Here is a tiny trained network, its code and every weight. The questions are about switching its units off for an input and a class, where a switched-off unit gives its printed mean instead of its output.

import numpy as np


def w(rows, s, z=0):
    codes = np.array(rows[::2]) - 128.0
    scale = np.full(codes.shape[1], s)
    scale[-1] = z or s
    return codes * scale


def f(y):
    return y / 2 * (1 + np.tanh(0.7978845608 * (y + 0.044715 * y**3)))


def log_softmax(a):
    a = a - a.max(-1, keepdims=True)
    return a - np.log(np.exp(a).sum(-1, keepdims=True))


def net(x, mask):
    res = np.array(x, float).reshape(1, 5) / 4 @ E
    y = f(res @ A[0][:, :-1].T + A[0][:, -1])
    res = res + np.where(mask, y, B[0][:, -1]) @ B[0][:, :-1]
    return log_softmax(res[-1] @ U[:, :-1].T + U[:, -1])


A, B = {}, {}
E = w([
[118,150,95,144,22,166],'x0',
[128,171,216,148,123,192],'x1',
[208,149,103,87,148,158],'x2',
[110,250,145,101,95,89],'x3',
[121,140,84,214,134,81],'x4',
],0.015)
A[0] = w([
[104,148,127,157,183,90,212],'n0',
[126,190,205,143,88,138,159],'n1',
[81,179,223,133,87,128,225],'n2',
[157,64,164,108,191,21,132],'n3',
[141,57,111,136,215,86,149],'n4',
[110,109,120,229,101,80,123],'n5',
[120,237,154,89,120,125,151],'n6',
[172,76,88,80,88,208,181],'n7',
[25,107,200,156,79,137,102],'n8',
[176,100,152,141,147,197,107],'n9',
[189,84,142,166,148,182,113],'n10',
[120,103,116,128,246,188,255],'n11',
[137,88,156,117,175,155,174],'n12',
[102,149,59,82,59,102,132],'n13',
[127,234,143,126,102,171,142],'n14',
],0.012,0.005)
B[0] = w([
[102,113,62,185,199,103,211],'n0',
[130,153,201,143,179,189,223],'n1',
[69,147,197,177,132,230,247],'n2',
[63,110,73,78,194,92,251],'n3',
[50,42,103,94,115,113,248],'n4',
[121,86,84,197,96,125,215],'n5',
[163,212,132,159,198,137,242],'n6',
[164,153,157,92,45,94,215],'n7',
[98,78,79,84,90,254,211],'n8',
[183,84,180,94,110,167,187],'n9',
[226,22,173,164,108,97,191],'n10',
[159,11,174,71,179,15,239],'n11',
[127,84,203,139,98,71,194],'n12',
[139,190,130,124,29,164,204],'n13',
[151,209,191,161,155,110,225],'n14',
],0.0096,0.014)
U = w([
[223,28,174,77,85,129,120],'0',
[165,138,30,77,189,121,4],'1',
[153,182,89,35,1,135,194],'2',
[126,181,188,162,159,166,123],'3',
[7,36,124,52,167,84,111],'4',
[92,57,16,216,62,121,143],'5',
[50,90,156,127,77,241,206],'6',
],0.011,0.0039)

Each question gives the input, the list of numbers given to net, and the class t.
The units are the neurons (one row each of A and B). Each row of codes is followed by its name. A weight is (code - 128) times the scale printed after its matrix; where a second scale follows, it is the last column's (A, B and U).
mask holds one flag per neuron, in row order. A switched-off neuron (its flag False) gives its mean, the last column of its row in B, instead of its output. The means were averaged over made-up inputs and are rounded, as every weight is.
A unit's drop is (log p(t) with every unit on - log p(t) with that unit switched off) / (log p(t) with every unit on - log p(t) with every unit switched off).
The circuit of an input: a set's keep is (log p(t) with only the set's units on - log p(t) with every unit switched off) / (log p(t) with every unit on - log p(t) with every unit switched off). Starting from the 12 units with the biggest drops (on a tie, the unit counted first), units are removed one at a time, each time the one whose removal leaves the highest keep (on an exact tie, the one counted first), for as long as the keep stays at least 0.8.
units of the circuit, in order: the units of the circuit, biggest drop first
k most important neurons: the k neurons with the biggest drops, biggest first
drop when u is switched off: that unit's drop, to one decimal
input [-2,3,-7,-2,-4], class 6: units of the circuit, in order	n8
input [0,-4,2,0,-1], class 2: 3 most important neurons	n11, n0, n3
input [-2,-7,4,4,0], class 1: units of the circuit, in order	n11, n2
input [4,-3,-8,0,1], class 5: 2 most important neurons	n5, n1
input [4,-6,-4,-2,-1], class 5: 2 most important neurons	n5, n14
input [1,-2,6,-6,8], class 0: 3 most important neurons	n10, n11, n7
input [6,-1,-2,6,-2], class 3: 2 most important neurons	n14, n6
input [7,-7,-4,3,1], class 2: 3 most important neurons	n13, n0, n4
input [1,3,-3,-2,4], class 5: 2 most important neurons	n5, n1
input [-7,-6,8,-5,-8], class 4: 2 most important neurons	n3, n4
input [6,-1,6,3,6], class 2: 2 most important neurons	n13, n2
input [7,1,-1,3,-3], class 3: 3 most important neurons	n14, n6, n4
input [0,-5,4,0,-6], class 2: 2 most important neurons	n10, n7
input [-6,-1,-7,6,1], class 3: units of the circuit, in order	n11
input [6,6,3,-1,2], class 3: drop when n13 is switched off	0.0
input [0,2,-1,-7,2], class 0: drop when n10 is switched off	0.1
input [-7,-2,8,0,1], class 4: drop when n3 is switched off	0.0
